Below are the code and all the weights of a small trained network. Each question names an input and a class and asks about switching units off, where a switched-off unit gives its printed mean instead of its output.

import numpy as np


def w(rows, s, z=0):
    codes = np.array(rows[::2]) - 128.0
    scale = np.full(codes.shape[1], s)
    scale[-1] = z or s
    return codes * scale


def f(y):
    return np.maximum(y, 0)


def log_softmax(a):
    a = a - a.max(-1, keepdims=True)
    return a - np.log(np.exp(a).sum(-1, keepdims=True))


def net(x, mask):
    res = np.array(x, float).reshape(1, 7) / 4 @ E
    y = f(res @ A[0][:, :-1].T + A[0][:, -1])
    res = res + np.where(mask, y, B[0][:, -1]) @ B[0][:, :-1]
    return log_softmax(res[-1] @ U[:, :-1].T + U[:, -1])


A, B = {}, {}
E = w([
[254,73,200,62,131,32],'x0',
[208,43,44,213,47,155],'x1',
[121,128,119,117,119,120],'x2',
[147,159,245,143,35,204],'x3',
[129,123,133,132,131,129],'x4',
[129,209,145,232,96,20],'x5',
[135,125,133,137,135,132],'x6',
],0.0059)
A[0] = w([
[123,85,43,122,196,67,40],'N0',
[154,150,253,148,12,225,80],'N1',
[134,197,129,188,108,59,59],'N2',
[135,89,114,51,136,199,105],'N3',
[176,72,57,186,78,141,50],'N4',
[129,200,128,197,99,47,52],'N5',
[73,170,171,85,192,104,72],'N6',
[244,78,200,49,136,29,52],'N7',
[184,62,71,199,64,140,75],'N8',
[173,71,74,183,90,139,103],'N9',
[125,90,123,74,131,207,93],'N10',
[125,83,109,44,155,194,98],'N11',
[102,83,47,123,188,80,60],'N12',
[64,178,176,77,196,100,39],'N13',
[124,204,132,203,99,51,76],'N14',
[131,82,105,55,153,193,79],'N15',
[146,120,236,157,45,178,104],'N16',
[85,172,192,86,191,93,53],'N17',
[16,176,88,174,130,202,2],'N18',
[244,81,203,66,132,47,101],'N19',
[67,175,165,76,198,104,69],'N20',
[182,62,61,200,82,141,75],'N21',
[127,89,103,48,154,195,76],'N22',
[112,158,183,124,63,172,145],'N23',
],0.0062,0.0033)
B[0] = w([
[162,165,101,146,214,87,191],'N0',
[157,163,61,133,254,57,254],'N1',
[92,66,178,178,86,82,179],'N2',
[111,86,171,183,110,79,199],'N3',
[195,174,179,73,107,175,186],'N4',
[93,74,179,174,87,83,186],'N5',
[191,165,171,83,97,173,213],'N6',
[46,148,55,197,101,223,246],'N7',
[185,165,181,72,104,163,200],'N8',
[173,161,163,85,108,152,190],'N9',
[109,92,163,174,121,79,187],'N10',
[115,83,174,176,99,75,206],'N11',
[177,170,105,137,220,95,192],'N12',
[198,164,178,86,100,182,216],'N13',
[100,70,176,166,89,87,196],'N14',
[115,80,184,177,102,77,192],'N15',
[156,152,91,123,205,82,222],'N16',
[176,157,154,99,98,174,212],'N17',
[60,146,65,189,90,213,216],'N18',
[54,153,48,202,106,228,249],'N19',
[194,165,177,84,96,173,222],'N20',
[180,167,173,83,109,157,198],'N21',
[113,83,183,188,98,75,195],'N22',
[131,137,87,130,190,90,206],'N23',
],0.0075,0.0048)
U = w([
[195,168,185,69,93,175,84],'0',
[51,140,52,178,102,213,91],'1',
[97,63,193,172,90,45,96],'2',
[158,157,79,124,254,68,104],'3',
[117,125,123,108,115,113,255],'4',
],0.011,0.008)

Each question gives the input, the list of numbers given to net, and the class t.
The units are the neurons (one row each of A and B). Each row of codes is followed by its name. A weight is (code - 128) times the scale printed after its matrix; where a second scale follows, it is the last column's (A, B and U).
mask holds one flag per neuron, in row order. A switched-off neuron (its flag False) gives its mean, the last column of its row in B, instead of its output. The means were averaged over made-up inputs and are rounded, as every weight is.
A unit's drop is (log p(t) with every unit on - log p(t) with that unit switched off) / (log p(t) with every unit on - log p(t) with every unit switched off).
The circuit of an input: a set's keep is (log p(t) with only the set's units on - log p(t) with every unit switched off) / (log p(t) with every unit on - log p(t) with every unit switched off). Starting from the 12 units with the biggest drops (on a tie, the unit counted first), units are removed one at a time, each time the one whose removal leaves the highest keep (on an exact tie, the one counted first), for as long as the keep stays at least 0.8.
units of the circuit, in order: the units of the circuit, biggest drop first
k most important neurons: the k neurons with the biggest drops, biggest first
drop of u: that unit's drop, to one decimal
input [8,4,-2,-8,3,-8,-3], class 1: units of the circuit, in order -> (N7)
input [6,-1,3,-5,-1,2,-3], class 1: 2 most important neurons -> (N7 N19)
input [-2,-2,-2,7,-3,-6,8], class 3: units of the circuit, in order -> (N1 N16)
input [5,-2,-4,4,-2,2,5], class 1: units of the circuit, in order -> (N19 N7)
input [1,7,5,3,-1,7,-7], class 0: 4 most important neurons -> (N8 N4 N21 N9)
input [-1,6,-3,3,-7,-4,-1], class 0: 4 most important neurons -> (N8 N4 N21 N9)
input [-2,7,0,3,-5,7,0], class 0: 3 most important neurons -> (N8 N4 N21)
input [2,6,6,3,6,6,6], class 0: 3 most important neurons -> (N8 N4 N21)
input [6,0,-6,-5,-4,-1,3], class 1: 2 most important neurons -> (N7 N19)
input [-4,-3,-1,7,-7,5,0], class 3: 3 most important neurons -> (N1 N16 N23)
input [2,6,-2,7,-4,-2,3], class 3: 2 most important neurons -> (N1 N16)
input [-5,2,6,-3,2,6,5], class 2: drop of N15 -> -0.1
input [-4,-2,-2,8,-4,-4,-8], class 3: drop of N12 -> 0.0
input [-1,0,-5,6,2,0,-1], class 3: drop of N1 -> 0.1
input [-3,-3,2,8,6,3,-2], class 3: most important neuron -> (N1)
